Below is a small trained network, with its code and all its weights. Each question gives an input and a class and asks what happens when units are switched off, that is, made to give their printed mean instead of their output.

import numpy as np


def w(rows, s, z=0):
    codes = np.array(rows[::2]) - 128.0
    scale = np.full(codes.shape[1], s)
    scale[-1] = z or s
    return codes * scale


def norm(h):
    return h / np.sqrt((h * h).mean(-1, keepdims=True) + 1e-5)


def f(y):
    return y / 2 * (1 + np.tanh(0.7978845608 * (y + 0.044715 * y**3)))


def log_softmax(a):
    a = a - a.max(-1, keepdims=True)
    return a - np.log(np.exp(a).sum(-1, keepdims=True))


def net(x, mask):
    res = np.array(x, float).reshape(1, 8) / 4 @ E
    u = 0
    for l in range(4):
        y = f(norm(res) @ A[l][:, :-1].T + A[l][:, -1])
        res = res + np.where(mask[u : u + 7], y, B[l][:, -1]) @ B[l][:, :-1]
        u += 7
    return log_softmax(norm(res)[-1] @ U[:, :-1].T + U[:, -1])


A, B = {}, {}
E = w([
[47,244,113,51,148,155,202,137,109,134],'x0',
[50,154,242,51,80,94,149,222,37,158],'x1',
[161,96,48,183,98,27,73,160,96,40],'x2',
[191,50,3,1,85,139,37,52,230,148],'x3',
[66,149,165,116,59,95,77,173,76,95],'x4',
[112,210,81,63,193,68,251,193,60,185],'x5',
[49,219,57,120,178,217,197,53,197,52],'x6',
[192,98,183,125,142,119,185,181,64,205],'x7',
],0.0031)
A[0] = w([
[152,103,136,163,158,197,57,30,235,125,3],'L0N1',
[222,91,2,80,150,164,98,71,217,160,107],'L0N2',
[85,202,55,163,149,137,110,67,167,30,3],'L0N3',
[171,97,39,101,141,109,134,115,123,140,38],'L0N4',
[146,158,209,112,125,122,143,114,153,54,104],'L0N5',
[136,95,120,142,103,171,64,80,244,139,4],'L0N6',
[185,39,166,211,131,69,95,164,90,187,66],'L0N7',
],0.0035,0.003)
B[0] = w([
[106,46,159,73,41,222,153,83,210,48,174],'L0N1',
[156,71,24,71,172,51,201,43,177,190,253],'L0N2',
[105,160,67,196,128,105,48,167,147,84,166],'L0N3',
[91,139,84,154,135,30,155,180,143,167,124],'L0N4',
[181,136,65,122,170,130,92,148,91,206,124],'L0N5',
[121,103,127,146,58,193,223,3,190,72,150],'L0N6',
[194,68,147,204,192,103,107,176,86,39,207],'L0N7',
],0.0034,0.0026)
A[1] = w([
[77,197,202,130,140,165,206,151,82,175,109],'L1N1',
[170,150,129,158,111,176,139,148,141,161,5],'L1N2',
[92,229,186,122,197,177,254,170,78,175,4],'L1N3',
[88,151,209,20,52,123,93,169,99,170,11],'L1N4',
[61,183,168,57,80,120,86,184,83,179,27],'L1N5',
[15,232,78,194,141,129,147,93,150,19,74],'L1N6',
[105,175,171,151,163,171,242,164,71,147,74],'L1N7',
],0.0045,0.0032)
B[1] = w([
[99,141,155,81,194,146,215,107,90,134,226],'L1N1',
[99,87,134,129,177,143,138,128,100,89,82],'L1N2',
[109,175,213,160,215,200,253,102,23,57,237],'L1N3',
[26,124,76,64,22,98,31,159,95,164,162],'L1N4',
[77,112,165,71,116,137,69,74,91,198,163],'L1N5',
[62,203,69,201,179,141,8,205,148,87,252],'L1N6',
[92,145,115,160,141,159,224,111,151,118,205],'L1N7',
],0.005,0.0029)
A[2] = w([
[189,96,220,179,140,67,103,170,102,131,1],'L2N1',
[145,86,146,143,113,253,111,49,200,92,44],'L2N2',
[200,75,195,198,94,88,102,182,64,143,34],'L2N3',
[136,205,185,109,159,168,215,121,74,103,58],'L2N4',
[196,83,185,166,99,70,114,183,77,119,52],'L2N5',
[98,162,76,158,113,134,70,157,193,86,146],'L2N6',
[79,139,201,65,66,94,103,127,118,200,27],'L2N7',
],0.0059,0.0038)
B[2] = w([
[172,51,151,218,108,46,53,184,161,163,199],'L2N1',
[142,29,219,167,1,165,167,76,123,34,222],'L2N2',
[239,56,163,219,172,35,26,216,106,173,250],'L2N3',
[111,171,212,175,191,159,204,180,142,170,255],'L2N4',
[162,101,151,229,174,78,66,158,111,164,235],'L2N5',
[140,163,122,161,112,185,71,85,149,105,244],'L2N6',
[124,127,66,58,95,164,53,142,68,68,162],'L2N7',
],0.0061,0.0031)
A[3] = w([
[131,203,79,122,146,27,141,218,96,128,111],'L3N1',
[209,55,46,121,51,117,50,59,157,111,165],'L3N2',
[160,40,169,110,45,183,143,65,166,69,101],'L3N3',
[37,142,177,1,36,81,68,175,28,177,4],'L3N4',
[139,71,193,143,151,87,42,207,40,148,94],'L3N5',
[185,125,32,76,131,11,203,83,196,222,35],'L3N6',
[116,137,236,197,220,91,189,155,65,167,205],'L3N7',
],0.005,0.0028)
B[3] = w([
[110,123,155,169,99,169,114,69,155,114,163],'L3N1',
[99,146,185,109,160,88,239,152,136,134,253],'L3N2',
[171,103,198,137,67,168,175,93,109,86,189],'L3N3',
[173,66,69,16,57,254,87,103,22,78,160],'L3N4',
[148,133,85,143,88,115,47,143,122,197,213],'L3N5',
[165,139,57,27,212,72,118,146,106,204,162],'L3N6',
[101,128,186,123,108,91,165,189,140,212,250],'L3N7',
],0.0066,0.0057)
U = w([
[182,19,182,145,13,176,198,9,242,20,250],'0',
[190,121,12,27,236,26,201,81,218,193,28],'1',
[210,44,183,230,108,18,27,221,130,219,140],'2',
[41,242,44,227,174,186,24,103,216,32,33],'3',
[107,98,89,16,49,214,28,166,13,138,167],'4',
[20,230,241,136,216,182,254,218,69,201,95],'5',
],0.0092,0.0016)

Each question gives the input, the list of numbers given to net, and the class t.
The units are the neurons (one row each of A and B). Each row of codes is followed by its name. A weight is (code - 128) times the scale printed after its matrix; where a second scale follows, it is the last column's (A, B and U).
mask holds one flag per neuron, layer by layer. A switched-off neuron (its flag False) gives its mean, the last column of its row in B, instead of its output. The means were averaged over made-up inputs and are rounded, as every weight is.
A unit's drop is (log p(t) with every unit on - log p(t) with that unit switched off) / (log p(t) with every unit on - log p(t) with every unit switched off).
The circuit of an input: a set's keep is (log p(t) with only the set's units on - log p(t) with every unit switched off) / (log p(t) with every unit on - log p(t) with every unit switched off). Starting from the 12 units with the biggest drops (on a tie, the unit counted first), units are removed one at a time, each time the one whose removal leaves the highest keep (on an exact tie, the one counted first), for as long as the keep stays at least 0.8.
units of the circuit, in order: the units of the circuit, biggest drop first
most important unit: the unit with the biggest drop
k most important neurons: the k neurons with the biggest drops, biggest first
k most important neurons of layer l: the k neurons of layer l with the biggest drops, biggest first
drop of u: that unit's drop, to one decimal
input [0,-8,-7,5,8,4,-1,0], class 1: units of the circuit, in order : L0N2
input [-5,-8,-4,8,6,2,-5,4], class 1: units of the circuit, in order : L0N2, L3N6
input [2,-1,-1,1,-5,0,-6,-7], class 0: 2 most important neurons : L0N1, L0N6
input [-8,-6,1,-5,6,0,3,-1], class 3: 4 most important neurons : L1N6, L2N6, L3N7, L0N3
input [-2,8,4,2,0,-3,6,-1], class 4: 2 most important neurons of layer 2 : L2N5, L2N4
input [3,-8,-7,-5,7,-6,3,1], class 0: 3 most important neurons : L2N2, L0N1, L3N3
input [-8,3,-2,1,3,-7,5,7], class 0: 4 most important neurons : L2N2, L0N1, L0N6, L3N3
input [7,-4,-7,-1,7,-2,5,-3], class 3: 2 most important neurons : L1N6, L0N3
input [-6,-3,-7,4,-1,3,-3,2], class 1: 2 most important neurons : L0N2, L3N6
input [-5,2,-1,6,8,6,-1,8], class 4: 2 most important neurons : L1N4, L3N4
input [7,-7,-5,5,2,0,8,-3], class 0: 3 most important neurons : L2N2, L0N1, L0N2
input [5,3,8,-3,0,-6,4,5], class 3: 2 most important neurons of layer 1 : L1N6, L1N3
input [8,7,-2,4,3,-1,6,-4], class 4: 3 most important neurons : L1N4, L3N4, L1N5
input [8,-6,-4,-4,3,-4,0,-7], class 3: units of the circuit, in order : L1N6
input [3,1,-4,7,6,-1,-1,-5], class 0: 2 most important neurons of layer 0 : L0N6, L0N2
input [-1,3,3,-4,-6,-8,8,6], class 0: drop of L2N2 : 0.2
input [-8,-2,4,5,5,4,1,-5], class 1: drop of L0N2 : 0.5
input [8,8,4,2,0,5,-3,-2], class 4: drop of L3N4 : 0.3
input [-2,7,-5,6,-4,-2,-5,2], class 4: 2 most important neurons : L1N4, L3N4
input [-3,6,4,0,7,-1,2,-6], class 4: most important unit : L3N4
